Here is a tiny trained network, its code and every weight. The questions are about switching its units off for an input and a class, where a switched-off unit gives its printed mean instead of its output.

import numpy as np


def w(rows, s, z=0):
    codes = np.array(rows[::2]) - 128.0
    scale = np.full(codes.shape[1], s)
    scale[-1] = z or s
    return codes * scale


def f(y):
    return y / 2 * (1 + np.tanh(0.7978845608 * (y + 0.044715 * y**3)))


def log_softmax(a):
    a = a - a.max(-1, keepdims=True)
    return a - np.log(np.exp(a).sum(-1, keepdims=True))


def net(x, mask):
    res = np.array(x, float).reshape(1, 6) / 4 @ E
    y = f(res @ A[0][:, :-1].T + A[0][:, -1])
    res = res + np.where(mask, y, B[0][:, -1]) @ B[0][:, :-1]
    return log_softmax(res[-1] @ U[:, :-1].T + U[:, -1])


A, B = {}, {}
E = w([
[123,121,95,114,132,124],'x0',
[141,149,129,106,128,167],'x1',
[145,127,110,120,132,149],'x2',
[215,214,175,99,169,75],'x3',
[142,98,169,57,50,115],'x4',
[58,195,254,123,233,124],'x5',
],0.0073)
A[0] = w([
[171,117,114,114,43,153,130],'neuron 1',
[196,144,155,110,78,166,24],'neuron 2',
[160,98,114,66,64,85,15],'neuron 3',
[35,171,155,170,124,196,165],'neuron 4',
[166,170,159,134,143,74,251],'neuron 5',
[125,159,147,178,173,117,26],'neuron 6',
[158,121,65,159,149,186,253],'neuron 7',
[162,218,92,113,197,71,163],'neuron 8',
[153,179,168,152,131,116,248],'neuron 9',
[64,113,148,180,163,176,160],'neuron 10',
[233,154,112,88,113,52,71],'neuron 11',
[164,153,90,128,250,93,134],'neuron 12',
[193,152,150,124,90,120,42],'neuron 13',
[142,172,99,172,238,137,215],'neuron 14',
[178,137,131,116,105,107,216],'neuron 15',
[72,69,78,151,77,135,243],'neuron 16',
[74,90,237,85,114,125,249],'neuron 17',
],0.011,0.0027)
B[0] = w([
[78,134,191,169,53,136,205],'neuron 1',
[92,74,190,61,110,66,148],'neuron 2',
[62,18,131,36,85,163,183],'neuron 3',
[135,119,79,151,182,244,204],'neuron 4',
[161,168,157,84,45,111,215],'neuron 5',
[67,123,187,118,109,174,163],'neuron 6',
[166,234,62,144,136,78,204],'neuron 7',
[83,107,167,109,1,118,229],'neuron 8',
[106,223,139,91,100,80,200],'neuron 9',
[154,78,97,152,189,216,196],'neuron 10',
[147,75,174,105,186,87,210],'neuron 11',
[78,195,201,125,111,126,209],'neuron 12',
[169,60,205,91,159,104,151],'neuron 13',
[36,160,131,186,111,119,230],'neuron 14',
[134,115,179,60,85,60,175],'neuron 15',
[131,244,96,153,91,153,254],'neuron 16',
[209,196,41,114,118,163,238],'neuron 17',
],0.0074,0.0072)
U = w([
[140,182,107,180,146,137,252],'0',
[50,161,192,166,68,126,90],'1',
[127,193,188,158,109,48,170],'2',
[164,79,182,122,137,80,4],'3',
[45,120,191,211,254,155,15],'4',
],0.0094,0.003)

Each question gives the input, the list of numbers given to net, and the class t.
The units are the neurons (one row each of A and B). Each row of codes is followed by its name. A weight is (code - 128) times the scale printed after its matrix; where a second scale follows, it is the last column's (A, B and U).
mask holds one flag per neuron, in row order. A switched-off neuron (its flag False) gives its mean, the last column of its row in B, instead of its output. The means were averaged over made-up inputs and are rounded, as every weight is.
A unit's drop is (log p(t) with every unit on - log p(t) with that unit switched off) / (log p(t) with every unit on - log p(t) with every unit switched off).
The circuit of an input: a set's keep is (log p(t) with only the set's units on - log p(t) with every unit switched off) / (log p(t) with every unit on - log p(t) with every unit switched off). Starting from the 12 units with the biggest drops (on a tie, the unit counted first), units are removed one at a time, each time the one whose removal leaves the highest keep (on an exact tie, the one counted first), for as long as the keep stays at least 0.8.
units of the circuit, in order: the units of the circuit, biggest drop first
top k neurons: the k neurons with the biggest drops, biggest first
drop of u: that unit's drop, to one decimal
input [-7,7,-8,0,-1,5], class 4: top 3 neurons	[neuron 4; neuron 16; neuron 7]
input [0,7,6,2,-7,1], class 1: units of the circuit, in order	[neuron 8; neuron 14]
input [1,-2,-1,2,-5,8], class 1: units of the circuit, in order	[neuron 8; neuron 14]
input [-7,6,-1,-1,0,6], class 4: units of the circuit, in order	[neuron 4]
input [-8,-1,3,7,-5,3], class 1: top 3 neurons	[neuron 8; neuron 14; neuron 6]
input [-6,-7,5,6,0,7], class 1: top 2 neurons	[neuron 8; neuron 6]
input [-8,-7,-1,-6,-1,1], class 4: top 2 neurons	[neuron 5; neuron 10]
input [5,0,5,-6,3,8], class 0: drop of neuron 8	-0.1
input [2,4,-5,4,-6,-8], class 2: drop of neuron 10	0.1
input [3,-8,0,8,5,-2], class 3: drop of neuron 11	0.2
